Below are the code and all the weights of a small trained network. Each question names an input and a class and asks about switching units off, where a switched-off unit gives its printed mean instead of its output.

import numpy as np


def w(rows, s, z=0):
    codes = np.array(rows[::2]) - 128.0
    scale = np.full(codes.shape[1], s)
    scale[-1] = z or s
    return codes * scale


def norm(h):
    return h / np.sqrt((h * h).mean(-1, keepdims=True) + 1e-5)


def f(y):
    return y / 2 * (1 + np.tanh(0.7978845608 * (y + 0.044715 * y**3)))


def log_softmax(a):
    a = a - a.max(-1, keepdims=True)
    return a - np.log(np.exp(a).sum(-1, keepdims=True))


def net(x, mask):
    res = np.array(x, float).reshape(1, 6) / 4 @ E
    u = 0
    for l in range(2):
        y = f(norm(res) @ A[l][:, :-1].T + A[l][:, -1])
        res = res + np.where(mask[u : u + 6], y, B[l][:, -1]) @ B[l][:, :-1]
        u += 6
    return log_softmax(norm(res)[-1] @ U[:, :-1].T + U[:, -1])


A, B = {}, {}
E = w([
[131,134,146,129,130,226,140,93,205],'x0',
[56,117,88,116,185,92,121,123,160],'x1',
[156,186,198,111,162,194,35,181,23],'x2',
[75,254,113,129,94,97,109,116,176],'x3',
[140,122,110,99,74,128,128,75,96],'x4',
[182,112,20,154,140,87,74,107,154],'x5',
],0.0079)
A[0] = w([
[82,212,98,113,138,61,125,110,126,33],'0.n1',
[198,164,109,91,99,164,82,128,59,68],'0.n2',
[79,29,85,131,151,16,177,156,124,59],'0.n3',
[171,62,137,90,140,168,134,121,138,88],'0.n4',
[151,156,127,124,254,161,106,144,137,47],'0.n5',
[126,73,11,159,127,82,185,51,182,2],'0.n6',
],0.0071,0.0069)
B[0] = w([
[77,130,153,85,100,86,74,188,100,157],'0.n1',
[129,59,110,153,131,123,171,75,62,190],'0.n2',
[101,80,185,84,243,27,230,78,117,239],'0.n3',
[65,230,126,71,88,62,78,185,126,164],'0.n4',
[41,64,152,143,153,163,67,174,154,147],'0.n5',
[179,24,93,63,88,135,68,241,255,253],'0.n6',
],0.0069,0.0037)
A[1] = w([
[108,142,127,143,213,186,81,134,178,62],'1.n1',
[78,254,113,121,93,41,108,153,137,62],'1.n2',
[122,85,77,110,121,107,130,123,237,45],'1.n3',
[171,104,18,174,99,71,144,113,125,83],'1.n4',
[107,189,209,130,72,210,238,118,203,3],'1.n5',
[129,144,64,148,42,121,82,77,126,116],'1.n6',
],0.0079,0.0065)
B[1] = w([
[109,179,142,148,191,122,115,174,182,162],'1.n1',
[22,137,78,53,52,92,33,93,117,208],'1.n2',
[192,103,72,56,21,177,117,175,122,253],'1.n3',
[185,173,95,183,155,131,140,135,201,222],'1.n4',
[45,87,176,224,1,206,230,99,155,199],'1.n5',
[113,180,125,149,191,129,148,60,132,184],'1.n6',
],0.0089,0.0037)
U = w([
[84,142,157,141,219,190,57,199,160,167],'0',
[187,108,189,122,118,173,89,177,3,55],'1',
[107,69,156,102,193,35,225,141,109,133],'2',
[158,167,107,119,126,163,131,32,73,3],'3',
[63,130,179,146,41,209,196,113,153,195],'4',
[36,199,96,74,90,76,46,115,110,182],'5',
[173,72,39,83,80,95,135,147,237,183],'6',
[216,176,60,199,144,83,92,98,107,48],'7',
],0.018,0.0032)

Each question gives the input, the list of numbers given to net, and the class t.
The units are the neurons (one row each of A and B). Each row of codes is followed by its name. A weight is (code - 128) times the scale printed after its matrix; where a second scale follows, it is the last column's (A, B and U).
mask holds one flag per neuron, layer by layer. A switched-off neuron (its flag False) gives its mean, the last column of its row in B, instead of its output. The means were averaged over made-up inputs and are rounded, as every weight is.
A unit's drop is (log p(t) with every unit on - log p(t) with that unit switched off) / (log p(t) with every unit on - log p(t) with every unit switched off).
The circuit of an input: a set's keep is (log p(t) with only the set's units on - log p(t) with every unit switched off) / (log p(t) with every unit on - log p(t) with every unit switched off). Starting from all 12 units, units are removed one at a time, each time the one whose removal leaves the highest keep (on an exact tie, the one counted first), for as long as the keep stays at least 0.8.
units of the circuit, in order: the units of the circuit, biggest drop first
k most important neurons: the k neurons with the biggest drops, biggest first
top k neurons in layer l: the k neurons of layer l with the biggest drops, biggest first
drop when u is switched off: that unit's drop, to one decimal
input [0,0,1,-8,1,2], class 1: most important neuron => [0.n3]
input [-7,1,-5,4,-1,-1], class 2: 2 most important neurons => [0.n3 0.n4]
input [5,0,6,-3,6,6], class 3: units of the circuit, in order => [0.n6 1.n3]
input [-7,0,2,-5,-3,8], class 2: 2 most important neurons => [0.n3 1.n3]
input [-3,-8,8,3,5,6], class 7: top 3 neurons in layer 1 => [1.n6 1.n3 1.n5]
input [-2,-8,-4,1,-1,-1], class 4: 2 most important neurons => [1.n5 0.n6]
input [-8,7,-2,-4,-1,6], class 2: 2 most important neurons => [0.n3 1.n2]
input [3,-1,1,1,6,4], class 3: top 2 neurons in layer 1 => [1.n6 1.n1]
input [7,-6,4,3,1,5], class 3: top 2 neurons in layer 1 => [1.n4 1.n6]
input [-7,-4,6,6,-6,-5], class 5: drop when 1.n2 is switched off => 1.4
input [-6,7,1,-3,2,3], class 2: drop when 0.n3 is switched off => 0.7
input [-4,5,2,-1,-4,2], class 2: drop when 0.n3 is switched off => 0.8
